Here is a tiny trained network, its code and every weight. The questions are about switching its units off for an input and a class, where a switched-off unit gives its printed mean instead of its output.

import numpy as np


def w(rows, s, z=0):
    codes = np.array(rows[::2]) - 128.0
    scale = np.full(codes.shape[1], s)
    scale[-1] = z or s
    return codes * scale


def f(y):
    return y / 2 * (1 + np.tanh(0.7978845608 * (y + 0.044715 * y**3)))


def log_softmax(a):
    a = a - a.max(-1, keepdims=True)
    return a - np.log(np.exp(a).sum(-1, keepdims=True))


def net(x, mask):
    res = np.array(x, float).reshape(1, 6) / 4 @ E
    y = f(res @ A[0][:, :-1].T + A[0][:, -1])
    res = res + np.where(mask, y, B[0][:, -1]) @ B[0][:, :-1]
    return log_softmax(res[-1] @ U[:, :-1].T + U[:, -1])


A, B = {}, {}
E = w([
[128,129,126],'x0',
[159,40,125],'x1',
[128,131,125],'x2',
[43,96,172],'x3',
[160,137,254],'x4',
[129,129,123],'x5',
],0.0087)
A[0] = w([
[76,92,140,126],'N1',
[112,129,62,109],'N2',
[206,178,115,166],'N3',
[67,116,71,86],'N4',
[83,101,142,121],'N5',
[159,61,123,15],'N6',
[64,102,150,53],'N7',
[96,218,126,2],'N8',
[72,112,145,73],'N9',
[97,119,93,83],'N10',
[150,49,129,62],'N11',
[103,132,82,79],'N12',
[106,176,126,37],'N13',
[62,64,143,49],'N14',
[8,129,144,33],'N15',
[154,113,194,63],'N16',
[112,102,79,68],'N17',
[190,148,110,79],'N18',
[181,30,132,29],'N19',
[110,120,80,63],'N20',
[50,129,153,156],'N21',
[194,150,108,66],'N22',
],0.014,0.0049)
B[0] = w([
[182,153,83,183],'N1',
[155,113,198,219],'N2',
[186,102,99,255],'N3',
[152,151,197,211],'N4',
[171,138,105,168],'N5',
[152,215,134,149],'N6',
[205,124,94,167],'N7',
[101,230,121,168],'N8',
[191,127,90,157],'N9',
[174,131,171,154],'N10',
[72,255,133,174],'N11',
[141,118,194,168],'N12',
[109,194,122,130],'N13',
[171,135,79,189],'N14',
[202,125,99,217],'N15',
[183,117,185,183],'N16',
[146,151,195,171],'N17',
[193,97,78,175],'N18',
[95,230,98,200],'N19',
[156,127,207,163],'N20',
[157,103,77,220],'N21',
[193,118,98,177],'N22',
],0.0095,0.005)
U = w([
[173,118,50,40],'0',
[109,129,103,247],'1',
[94,213,86,102],'2',
[145,116,182,58],'3',
[107,120,92,228],'4',
[115,121,90,196],'5',
[23,69,107,64],'6',
[6,75,94,30],'7',
],0.017,0.013)

Each question gives the input, the list of numbers given to net, and the class t.
The units are the neurons (one row each of A and B). Each row of codes is followed by its name. A weight is (code - 128) times the scale printed after its matrix; where a second scale follows, it is the last column's (A, B and U).
mask holds one flag per neuron, in row order. A switched-off neuron (its flag False) gives its mean, the last column of its row in B, instead of its output. The means were averaged over made-up inputs and are rounded, as every weight is.
A unit's drop is (log p(t) with every unit on - log p(t) with that unit switched off) / (log p(t) with every unit on - log p(t) with every unit switched off).
The circuit of an input: a set's keep is (log p(t) with only the set's units on - log p(t) with every unit switched off) / (log p(t) with every unit on - log p(t) with every unit switched off). Starting from the 12 units with the biggest drops (on a tie, the unit counted first), units are removed one at a time, each time the one whose removal leaves the highest keep (on an exact tie, the one counted first), for as long as the keep stays at least 0.8.
circuit, biggest first: the units of the circuit, biggest drop first
most important unit: the unit with the biggest drop
k most important neurons: the k neurons with the biggest drops, biggest first
drop when u is switched off: that unit's drop, to one decimal
input [7,7,7,-4,-7,-6], class 1: most important unit -> N19
input [-3,8,-5,6,-4,-8], class 2: circuit, biggest first -> (N11 N19)
input [-2,-6,0,5,-7,-2], class 3: circuit, biggest first -> (N4 N2 N12)
input [-2,-6,0,7,-4,5], class 0: 2 most important neurons -> (N15 N21)
input [-8,8,6,8,0,7], class 0: circuit, biggest first -> (N14 N1)
input [-5,7,-6,6,-8,2], class 3: circuit, biggest first -> (N4 N17)
input [5,6,7,8,-8,-1], class 0: 2 most important neurons -> (N14 N1)
input [1,-6,3,-7,6,-1], class 0: 2 most important neurons -> (N3 N18)
input [0,8,-5,-5,-1,-1], class 2: 3 most important neurons -> (N19 N11 N6)
input [5,7,1,4,-6,6], class 2: 3 most important neurons -> (N11 N19 N6)
input [-3,5,-1,4,3,1], class 2: 3 most important neurons -> (N11 N19 N3)
input [0,1,5,-4,-8,-1], class 3: drop when N2 is switched off -> 0.1
input [6,-4,3,7,-7,-3], class 0: drop when N21 is switched off -> 0.3
input [7,4,-5,8,2,-1], class 0: drop when N4 is switched off -> 0.0
